In the rows, zero is written as 128.
Each row of numbers stands for one object and depends on some of the facts below. Use the named rows to name the rest.

There are 4 kinds of fact about the objects: Δ, Π, ξ, τ.
lifudan (Π e) (τ l)
vuzaklum (Π a) (ξ figi) (τ h)
trimenas (Π a) (τ k)
ristak (Π a) (ξ fabes) (τ k)
fabes (Π d) (ξ skoskepo) (τ m)
klusken (Δ doni,drofun,povol) (Π c) (τ l)
viplu (Δ daskun,brestol) (Π d) (ξ togro) (τ m)
vibrim (Δ kestak,plistin,gronim,mozas,granik) (Π b) (τ k)
skavos (Δ lifudan,klatren,trazes,grofabrul) (Π e) (ξ gaflin) (τ m)
trefar (Δ dopi,drudru,segran) (Π a) (τ i)
klutrus (Π a) (ξ riplom) (τ k)
pepul (Π a) (ξ testo) (τ j)
taklo (Δ kluzigok,zadrek) (Π b) (τ j)
vula (Δ plebim,sofali,meri) (Π c) (τ j)
nimak (Π a) (τ k)
denun (Π d) (τ m)
grorigor (Δ trodil,nage,trazes) (Π a) (τ m)
zeflemam (Π b) (ξ flistam) (τ h)
brestol (Π a) (τ h)
segran (Π a) (ξ zadrakli) (τ h)
likisak (Π a) (ξ skizen) (τ j)
taklan (Δ fabes,razos) (Π f) (τ k)
drevi (Δ plodratrer) (Π b) (τ h)
suri (Π e) (ξ lasun) (τ m)
trazes (Π d) (τ k)
flolan (Δ plebim,muklis,flistam) (Π e) (τ i)
drofun (Π a) (ξ gepes) (τ k)
rikek (Π f) (ξ flezun) (τ j)
skizen (Π e) (ξ plebim) (τ j)
tragrobram (Δ testo,flezun) (Π f) (ξ bomum) (τ l)
muklis (Π c) (τ k)
tuskas (Π a) (τ h)
klatren (Π d) (τ i)
gemokla (Δ zadrek) (Π c) (τ j)
bravipu (Π c) (ξ pebruk) (τ m)
bomum (Δ trukle) (Π a) (ξ vite) (τ m)
povol (Π c) (ξ vuzaklum) (τ i)
stodar (Δ vonor,durur,bripam,boze,klesek) (Π a) (τ i)
laras (Π c) (ξ skitrun) (τ m)
dopi (Π a) (τ h)
kloskun (Π d) (τ k)
pigilas (Δ flogratrul,plobu,zepla,bratror) (Π a) (τ l)
plaskur (Δ gepes,figrekle,likisak,flugrim) (Π a) (τ k)
stadra (Δ fluvel,vuzaklum,denun,zepla,pigrak) (Π f) (τ h)
drudru (Π b) (τ h)
kluzam (Π e) (τ j)
klivel (Δ lasar,suri) (Π g) (τ h)
daskun (Π b) (τ i)
lasun (Π e) (τ l)
kebir (Δ daskun,kestak,gepes,meri,zepla) (Π a) (τ l)
plebim (Π c) (ξ zomis) (τ k)
drapu (Π a) (τ j)
zedra (Π a) (τ h)
skevu (Π b) (τ j)
zugril (Δ drapu,fluvel,kloskun,drubrim,skizen) (Π c) (τ k)
kestak (Π a) (τ j)
zepla (Π a) (τ i)
metrol (Δ plistin,meri,trugrar) (Π a) (τ i)
kabrelil (Δ figrekle,zepla,bukefel,klaplus) (Π b) (ξ plodratrer) (τ l)
flistam (Π e) (ξ ridos) (τ h)
lasar (Π a) (τ l)
gaflin (Π c) (ξ segran) (τ l)
tudrik (Δ bravipu,lasun) (Π b) (τ i)
gustur (Δ plebim,fluvel) (Π a) (τ l)
sofali (Π c) (τ i)
gronim (Π b) (τ m)
brupotri (Π c) (τ l)
fluvel (Π c) (ξ likisak) (τ j)
dreskos (Π a) (τ l)
zomis (Δ pigrak,lasun,suri) (Π g) (τ h)
riplom (Π a) (ξ granik) (τ m)
fatrebro (Δ lifudan,staskek,trugrar) (Π a) (ξ klutrus) (τ l)
droste (Δ sofali,boze,razos) (Π a) (τ m)
plistin (Π g) (ξ klekloskil) (τ m)
staskek (Π b) (τ h)
skulu (Δ fumekla) (Π b) (τ m)
skitrun (Π b) (ξ tragrobram) (τ l)
bratror (Π b) (ξ durur) (τ m)
tofem (Π b) (ξ fatrebro) (τ m)
bripam (Π c) (ξ kivol) (τ m)
flogratrul (Π a) (ξ fluvel) (τ m)
nibil (Δ vuzaklum,figi) (Π c) (τ m)
loteru (Π a) (τ i)
trugrar (Π c) (τ h)
brilo (Δ razos) (Π b) (τ j)
druskigun (Π d) (τ j)
lastas (Π a) (ξ klesek) (τ j)
grofabrul (Π d) (τ l)
lazu (Δ povol,fumekla,suri) (Π e) (τ m)
grales (Δ brestol,bratror,drubrim,boze) (Π g) (τ h)
vonor (Π a) (τ m)
stani (Π c) (τ j)
pigrak (Π e) (τ h)
ridos (Δ plebim,loteru,stoklomim) (Π f) (ξ midul) (τ l)
durur (Π a) (ξ katros) (τ j)
figi (Π a) (τ m)
tizurus (Δ drapu,muklis,drudru,staskek) (Π d) (τ h)
stusak (Δ testo,rikek,zepla) (Π e) (τ k)
klesek (Π e) (ξ povol) (τ i)
flugrim (Π a) (τ j)
pebruk (Δ kloskun,pigrak) (Π f) (τ i)
nide (Δ sofali,trukle,klatren) (Π b) (τ j)
trobrul (Δ ristak,tuskas) (Π a) (τ j)
trukle (Π f) (τ i)
plilus (Δ loteru,bratror,granik) (Π b) (τ m)
plobu (Π a) (τ h)
geflin (Π c) (ξ lodrum) (τ j)
zadrakli (Π a) (ξ lastas) (τ k)
trodil (Π b) (τ j)
figrekle (Π a) (τ k)
nage (Π e) (τ l)
stoplu (Π a) (τ j)
gepes (Π a) (ξ rudrok) (τ m)
togro (Δ kluzam,gronim,skizen,klesek) (Π a) (ξ zeflemam) (τ j)
klipos (Δ brestol,trodil,zadrakli) (Π a) (τ i)
mozas (Π d) (ξ buklol) (τ i)
plodratrer (Π c) (ξ flogratrul) (τ l)
bukefel (Π b) (τ k)
flezun (Π a) (τ j)
lodrum (Π c) (ξ doni) (τ l)
tutror (Δ brupotri,zepla,stani,grotrak) (Π c) (τ k)
vuto (Π e) (ξ bripam) (τ k)
stetror (Π b) (τ m)
doni (Π f) (ξ boze) (τ m)
stoklomim (Π b) (τ k)
liri (Δ midul,vuto,gepes,skevu) (Π a) (ξ zadrek) (τ l)
kibriflak (Δ drapu,testo,dreskos,ristak,bukefel,nage) (Π d) (ξ stetror) (τ l)
vite (Δ gepes,nimak,suri) (Π a) (ξ geflin) (τ h)
klaplus (Π d) (τ m)
razos (Π e) (τ m)
zadrek (Π e) (ξ trobrul) (τ l)
midul (Π b) (ξ bratror) (τ k)
testo (Π b) (ξ gemokla) (τ i)
skoskepo (Π b) (τ k)
rafle (Δ brupotri,stoplu) (Π e) (τ j)
buklol (Δ tofem,flezun) (Π e) (ξ lazu) (τ l)
drubrim (Π c) (τ k)
nimon (Δ daskun) (Π a) (τ k)
meri (Π d) (τ k)
rudrok (Δ lifudan,figrekle,dreskos,trimenas,durur,druskigun,zedra,zeflemam,staskek) (Π c) (ξ kabrelil) (τ k)
geskal (Δ doni,bravipu,kluzigok,gronim) (Π g) (ξ fumekla) (τ l)
grotrak (Π e) (τ k)
fumekla (Π a) (τ h)
granik (Π d) (τ h)
klekloskil (Δ flugrim,segran) (Π e) (ξ rafle) (τ l)
boze (Π b) (ξ kibriflak) (τ l)
kivol (Δ skitrun,ristak) (Π c) (ξ viplu) (τ m)
kluzigok (Π a) (τ i)
katros (Π c) (ξ skavos) (τ k)
legrum (Δ plistin,riplom) (Π d) (τ j)
veplak (Δ skitrun,fluvel,plodratrer,nimak,figi,trugrar) (Π b) (τ k)

Named rows:
[126 123 124 125 129 128 129 130 128 124 130 123 132 123 140 127 112 122
 120 109 127 121 114 145 129 123]: zugril
[128 129 137 134 122 133 120 136 123 131 131 132 133 134 141 122 112 142
 116 116 120 115 113 139 135 130]: plaskur
[131 121 129 118 127 125 108 129 139 134 132 114 121 144 138 130 123 136
 131 124 142 148 112 126 141 131]: midul
[127 114 121 125 136 129 110 127 142 127 131 127 125 122 131 121 102 115
 123 119 142 118 121 143 130 127]: geflin
[125 121 133 139 124 127 126 146 114 132 147 138 130 134 134 116 114 124
 116 116 128 121 114 145 123 138]: skavos
[123 120 121 139 148 145 100 130 136 128 122 142 115 133 130 115 121 113
 122 114 140 117 137 160 103 134]: plebim
[147 113 127 127 142 151 110 143 146 132 123 126 134 137 138 120 108 110
 112 118 138 124 131 145 132 127]: trugrar
[128 123 139 144 128 142 118 147 149 124 135 140 132 138 136 122 102 133
 117 116 123 109 120 121 149 126]: vite
[126 107 116 111 137 142 109 123 139 124 124 128 129 125 142 125 106 124
 111 121 138 125 116 140 132 124]: stani
[126 125 126 118 127 133 111 135 141 133 134 131 115 141 140 132 136 132
 127 115 140 148 122 146 137 133]: stoklomim
[133 129 135 111 135 118 118 133 127 134 138 122 121 136 149 114 114 112
 136 121 143 136 126 149 132 132]: grofabrul
[107 114 107 176 125  97 103 114  84 137 122 118 119 142 111 131 108 134
 110 117 152 148 129 123  85 139]: skoskepo
[118 137 130 137 137 120 122 132 115 127 143 134 116 133 137 127  93 117
 132 111 134 119 134 147 105 137]: kibriflak
[152 115 115 185 147 150 107 100 115 146  96 112 110 121 105 122 108 133
 103 115 143 121 150 139 104 136]: povol
[144 105 132 118 124 144 107 150 151 129 133 124 136 138 141 129 122 126
 118 115 133 134 113 131 165 120]: flistam
[152 166 181  60 146 206 153 162 249 115 172 161  83 118 178 117 140 123
 164 102 106  94 128 176 204 142]: geskal
[139 135 132 128 118 129  71 154 181 141 110 113 120 129 129 162 135 135
 153 105 149 116 109 117 140  92]: mozas
[103 120 130 122 112 122 129 146 134 120 149 129 143 136 148 119 137 138
 120 119 129 135 104 136 151 124]: ridos

Rows to name:
No name comes twice in this set of rows, the named rows included.
[149 123 140  60  99 129 124 163 177 127 131 105 169 135 164 135 139 141
 138 129 135 141  70 117 198 102]  vuto
[149 108 120 190 136 152  94 112 114 149 111 127 112 128 111 121 131 139
  98 110 142 128 135 147 107 138]  klesek
[115 116 132 147 128 143 118 143 145 121 142 132 126 142 137 134 115 139
 108 109 127 126 122 135 147 126]  stadra
[144 135 141  78 106 137 121 162 180 130 128 125 153 135 156 114 136 142
 145 135 122 120  92 115 176 112]  drofun
[129 125 139  98 130 147 112 152 151 123 135 141 142 148 146 107 120 131
 133 130 130 122 119 130 137 127]  gepes
[138 133 144 105 130 154 142 142 143 123 155 155 126 137 161 106 119 136
 123 117 116 113 123 161 152 146]  fatrebro
[147 131 141 133 128 130 119 139 139 136 139 126 122 129 138 139  97 116
 126 108 136 127 126 142 139 128]  tizurus
[155 113 123 142 127 140  98 116 111 151 116  93 127 143 129 146 123 152
 104 113 146 161 116 138 135 133]  testo
[137 106 123 112  97 108 100 144 121 137 115 106 172 147 150 120 119 142
 120 132 139 142  88 110 148 108]  ristak
[126 110 118 126 154 148 100 130 154 123 121 130 120 128 138 122 106 117
 122 120 144 114 127 150 117 129]  fluvel
[148 120 128 138 135 147  95 126 141 148 118 117 114 137 122 146 143 147
 120 109 146 144 121 142 136 126]  daskun

Now the same objects, written a new way:
Some objects and their rows:
[154 128 118 107 139 149 131 128 113 139 115  97 129 155 109 127 142 134
 126 132 132 131 133 113 148 111 149 131 137 129 116 138 132 124 115 137]: stoplu
[143 158 129  93 137 118 166 157  71 149  91 132 126 139 110 112 147 168
 115 130 159 129 130 111  96 117 128 124 135 134  84 134 144 151 116 124]: nimon
[140 122 131 116 128 144 101 111 123 144 139 128 143 159 105 130 131 134
 109 132 114 117 132  95 155 103 158 133 152 105 102 126 139 129  93 155]: drudru
[168 176 127 140 150 122 174 141 136 136  71 173 121 144 116 134 114 169
 125 136 159 104  99 133 109 115 136 145  92  99  78 153 115 123 157 123]: taklan
[156 147 113 117 130 140 123 125 108 136 104 123 123 137 103 101 123 125
 104 142 136 133 140 112 128 117 149 148 132 137  95 127 138 127 124 116]: taklo
[109 130 137 125 135 123 128 132 133 120 155 150 147 107 138 116 141  90
 138 108 123 139 127 122 124 142  93 154 140 148 125  99 142 110 143  91]: fatrebro
[ 88  94 144 157 124 119 146 136 171 105 145 114 130 101 160 149 125 131
 148 123 123 145 114 179 116 145  93  99 104 154 157 137 120 111 151 128]: bripam
[ 99 119 131 119 129 119 117 118 149 131 164 135 142 103 135 123 161  97
 147  88 101 130 141 120 146 128  91 131 145 144 171 114 139 131 111  97]: testo
[105 110 152 115 134 132 104 122 137 135 174 139 158 147 122 129 134 110
 140 108  93 142 112 128 127 116 116 127 159 131  90 100 151 105 111 146]: vuzaklum
[118 114 123 165 114 146 143 136 140 114 104 119 130 111 143 130 103 132
 118 189 166  94 136 115 125 120 171 136 100 142  87 122 106  98 177 151]: vula
[120 102 135 139 135 126 130 172 116  95 146 140 144 118 199 176 116 145
 163 165 164 135 111 166 107 173 126 123 116 127 105 115 137  56 165 164]: plebim
[134 100 155 141 125 100 129 129 148 139 140 143 122 103 147 131 128 111
 147 117 114  84 110 139  87 136  73 121 153 124 125  70  92 147 142  70]: tragrobram
[133 119 116 101 120 106 122 135 122 113 145 139 130  96 158 128 168 111
 155  87 100 162 123 149 137 147  83 144 128 146 153 129 148 106 110 106]: gepes
[140 115 136 101 149 138 117 137 137 139 153 117 138 141 126 136 146 127
 140 110 111 146 119 152 127 134 107 128 140 141 110 109 148  99 127 116]: pepul
[146 140 116 115 129 140 130 130 102 136 115 116 127 133 113 105 133 123
 117 136 140 137 143 105 134 121 151 146 139 136  99 122 135 126 133 122]: trobrul
[145 146 118  97 144 128 147 146  63 134 100 125 124 145 106 111 128 147
 105 132 160 149 131 116 106 133 145 131 143 121 100 135 140 143 123 116]: plaskur
[111 113 140 147 119 110 131 132 148 121 137 159 128 103 136 129 129 103
 118 120 124 153 118 146 125 143 113 142 128 138 126 114 136 124 133  98]: geskal
[112 136 117 143 115 125 126 112 123 118 112 127 129 101 114  89 141 109
 108 121 123 118 143  79 163 116 134 149 136 131 162 138 109 149 117 104]: trefar

Which object is each row?
No name comes twice in this set of rows, the named rows included.
[137 105 149 112 145 135 110 121 147 131 166 133 145 126 137 135 140 116
 134 103 117 117 125 137 127 148  81 131 163 129 145  96 130 117 118  68]  skitrun
[113 143 140 117 151 136 138 141 138 135 156 135 143 134 112 108 124  94
 134 115 119 162 121 153 104 124 113 134 128 156  85 103 159 107 148 115]  togro
[132 126 139 108 114 133 128 115 127 149 122 133 148 146 102 122 143 156
 112 122 105 108 125  96 150  82 144 130 147 120  89 139 136 134  87 158]  brestol
[152 151 117 118 151 138 122 147  68 128 116 134 129 148 120 119 110 122
 106 151 175 133 141 101 115 152 161 150 146 112 109 112 140 124 142 121]  veplak
[ 71 100 144 159 115 117 147 149 155 102 147 121 129  84 158 121 115 109
 138 132 132 151 125 163  97 149 100 114 106 161 138 112 123 114 171 114]  kivol
[152 127 114 146 118 107 116 111 144 104 135 135  91 130 139 124  98  90
 141  95  92 162 102 182 108 161  94 123 112 113 167 128 114 147 136 114]  suri
[145 165 121 125 122 101 151 155  73 151  94 129  93 134 135 136 110 137
 143 141 161 106 135 124  70 123 141 108 127 113 104 106 128 178 137 159]  stusak
[120 122 137 138  93 117 132 131 147 149 112 154 142 119 100 124 131 153
 103 146 125 104 129 105 128  80 160 138 123 125  71 128 132 146 110 150]  grales
[ 84 177 143 154 147 115 153 127 179 130 150 154 113 122 124 117 105  68
 160 101 122 157 119 161  95 135  98 120  90 147 149 106 130 149 172 129]  skavos
[124 134 133 128 132 126 122 125 167 126 154 143 122 115 144 145 134 135
 132 115 120 130 138 164 128 146  91 125 108 152 170 136 147 114 139 106]  fabes
[ 91 162 140 120 118  98 156 138 156 148 144 157 121  88 134 115 135 125
 133 105 124 138 145 162  87 117  76 106 102 188 135 121 158 158 134 104]  viplu
[115 126 145 107 161 149 138 136 147 138 165 120 143 153 116 128 136 104
 151 104 106 168 119 157 120 129 110 120 136 153 109 113 155 103 133 129]  lastas
[142 126  96  89 107  92 107 151 103  96 140 154 128  78 192 158 195 111
 174  94  96 151 121 135 165 146  81 167 117 142 155 145 164  78 110 131]  flogratrul
[121 138 108 139 112 125 118 106 127 118 110 134 127 104 107  86 135 101
  98 115 111 134 145  88 156 127 138 153 128 126 161 143 113 155 110 100]  tudrik
[108  96 127 172  87 115 144 127 136  97  98 118 118 103 131 114 104 143
 102 154 134 132 125 127 125 133 144 116 105 126 128 156  97 139 141 136]  klusken

